Below is a small trained network, with its code and all its weights. Each question gives an input and a class and asks what happens when units are switched off, that is, made to give their printed mean instead of their output.

import numpy as np


def w(rows, s, z=0):
    codes = np.array(rows[::2]) - 128.0
    scale = np.full(codes.shape[1], s)
    scale[-1] = z or s
    return codes * scale


def norm(h):
    return h / np.sqrt((h * h).mean(-1, keepdims=True) + 1e-5)


def f(y):
    return y / 2 * (1 + np.tanh(0.7978845608 * (y + 0.044715 * y**3)))


def log_softmax(a):
    a = a - a.max(-1, keepdims=True)
    return a - np.log(np.exp(a).sum(-1, keepdims=True))


def net(x, mask):
    res = np.array(x, float).reshape(1, 4) / 4 @ E
    u = 0
    for l in range(3):
        y = f(norm(res) @ A[l][:, :-1].T + A[l][:, -1])
        res = res + np.where(mask[u : u + 12], y, B[l][:, -1]) @ B[l][:, :-1]
        u += 12
    return log_softmax(norm(res)[-1] @ U[:, :-1].T + U[:, -1])


A, B = {}, {}
E = w([
[14,38,131],'x0',
[123,129,123],'x1',
[252,70,245],'x2',
[69,182,152],'x3',
],0.0026)
A[0] = w([
[83,254,225,136],'L0N1',
[130,155,81,222],'L0N2',
[57,89,162,219],'L0N3',
[82,126,237,148],'L0N4',
[44,76,131,241],'L0N5',
[87,41,77,65],'L0N6',
[131,60,148,111],'L0N7',
[64,140,42,108],'L0N8',
[243,100,201,152],'L0N9',
[123,161,166,3],'L0N10',
[168,147,205,200],'L0N11',
[158,143,120,155],'L0N12',
],0.0054,0.0012)
B[0] = w([
[60,164,236,166],'L0N1',
[154,180,189,165],'L0N2',
[195,202,218,192],'L0N3',
[149,157,176,164],'L0N4',
[128,233,251,219],'L0N5',
[170,17,167,167],'L0N6',
[173,179,65,151],'L0N7',
[194,99,187,203],'L0N8',
[57,198,158,251],'L0N9',
[166,94,54,104],'L0N10',
[112,223,46,179],'L0N11',
[75,164,139,138],'L0N12',
],0.0019,0.0025)
A[1] = w([
[196,76,252,107],'L1N1',
[181,103,151,104],'L1N2',
[148,128,221,120],'L1N3',
[152,98,243,129],'L1N4',
[90,173,57,79],'L1N5',
[218,178,189,159],'L1N6',
[69,50,129,223],'L1N7',
[90,174,176,199],'L1N8',
[115,91,193,162],'L1N9',
[7,121,69,214],'L1N10',
[235,8,15,251],'L1N11',
[148,161,72,100],'L1N12',
],0.0046,0.0015)
B[1] = w([
[128,118,75,250],'L1N1',
[88,129,141,139],'L1N2',
[127,13,68,196],'L1N3',
[141,125,63,225],'L1N4',
[159,113,81,139],'L1N5',
[214,162,109,238],'L1N6',
[198,182,158,195],'L1N7',
[221,45,160,220],'L1N8',
[161,143,89,185],'L1N9',
[236,113,84,239],'L1N10',
[82,199,255,219],'L1N11',
[119,138,139,124],'L1N12',
],0.004,0.0018)
A[2] = w([
[103,61,87,139],'L2N1',
[81,23,137,137],'L2N2',
[119,168,138,87],'L2N3',
[113,166,254,189],'L2N4',
[181,133,148,252],'L2N5',
[78,59,140,107],'L2N6',
[108,37,104,109],'L2N7',
[73,134,35,194],'L2N8',
[57,40,134,146],'L2N9',
[168,101,200,99],'L2N10',
[180,126,151,146],'L2N11',
[56,172,116,139],'L2N12',
],0.007,0.0019)
B[2] = w([
[150,135,50,142],'L2N1',
[111,252,135,172],'L2N2',
[85,167,188,129],'L2N3',
[53,68,162,231],'L2N4',
[10,74,104,254],'L2N5',
[178,249,155,132],'L2N6',
[122,199,82,156],'L2N7',
[212,29,157,157],'L2N8',
[226,252,98,153],'L2N9',
[113,67,130,201],'L2N10',
[55,183,20,201],'L2N11',
[102,26,163,134],'L2N12',
],0.0033,0.0029)
U = w([
[179,255,124,78],'0',
[58,105,209,191],'1',
[185,68,68,1],'2',
[100,124,102,198],'3',
],0.0085,0.00065)

Each question gives the input, the list of numbers given to net, and the class t.
The units are the neurons (one row each of A and B). Each row of codes is followed by its name. A weight is (code - 128) times the scale printed after its matrix; where a second scale follows, it is the last column's (A, B and U).
mask holds one flag per neuron, layer by layer. A switched-off neuron (its flag False) gives its mean, the last column of its row in B, instead of its output. The means were averaged over made-up inputs and are rounded, as every weight is.
A unit's drop is (log p(t) with every unit on - log p(t) with that unit switched off) / (log p(t) with every unit on - log p(t) with every unit switched off).
The circuit of an input: a set's keep is (log p(t) with only the set's units on - log p(t) with every unit switched off) / (log p(t) with every unit on - log p(t) with every unit switched off). Starting from the 12 units with the biggest drops (on a tie, the unit counted first), units are removed one at a time, each time the one whose removal leaves the highest keep (on an exact tie, the one counted first), for as long as the keep stays at least 0.8.
units of the circuit, in order: the units of the circuit, biggest drop first
unit that matters most: the unit with the biggest drop
top k neurons: the k neurons with the biggest drops, biggest first
top k neurons in layer l: the k neurons of layer l with the biggest drops, biggest first
drop when u is switched off: that unit's drop, to one decimal
input [6,-4,6,-1], class 0: top 3 neurons	(L1N10; L2N2; L1N3)
input [0,4,-6,4], class 2: units of the circuit, in order	(L1N11; L1N10; L2N8)
input [-4,-8,-8,-4], class 2: top 2 neurons in layer 1	(L1N6; L1N7)
input [0,0,5,2], class 2: unit that matters most	L1N11
input [-1,-5,-7,4], class 2: top 2 neurons	(L1N11; L1N10)
input [7,-5,0,-7], class 0: units of the circuit, in order	(L2N9; L2N2)
input [8,-6,6,4], class 0: top 2 neurons in layer 1	(L1N3; L1N11)
input [-1,-3,-3,0], class 2: units of the circuit, in order	(L1N11; L2N2)
input [-3,-6,8,5], class 2: top 2 neurons in layer 1	(L1N11; L1N6)
input [6,6,4,6], class 0: units of the circuit, in order	(L1N11; L2N9; L2N6)
input [3,1,-7,6], class 2: units of the circuit, in order	(L1N10; L1N11; L2N8)
input [7,-5,3,7], class 0: top 2 neurons	(L1N3; L1N11)
input [4,-5,-5,-1], class 2: top 2 neurons	(L1N10; L1N11)
input [-5,2,1,8], class 1: unit that matters most	L0N1
input [7,4,-3,7], class 0: units of the circuit, in order	(L2N9; L1N10; L2N6; L2N5)
input [-3,-7,3,-7], class 1: top 2 neurons	(L1N11; L0N5)
input [6,1,-6,2], class 0: top 4 neurons in layer 1	(L1N6; L1N4; L1N1; L1N8)
input [8,-1,8,7], class 0: top 2 neurons	(L1N3; L2N9)
input [5,-2,-7,0], class 2: top 2 neurons	(L1N10; L2N8)
input [1,-2,-3,-7], class 1: units of the circuit, in order	(L1N11)
input [-3,0,-7,2], class 2: top 2 neurons	(L2N8; L1N11)
input [3,0,-3,-8], class 1: drop when L1N11 is switched off	1.7
input [1,0,-3,-3], class 1: drop when L0N9 is switched off	1.7
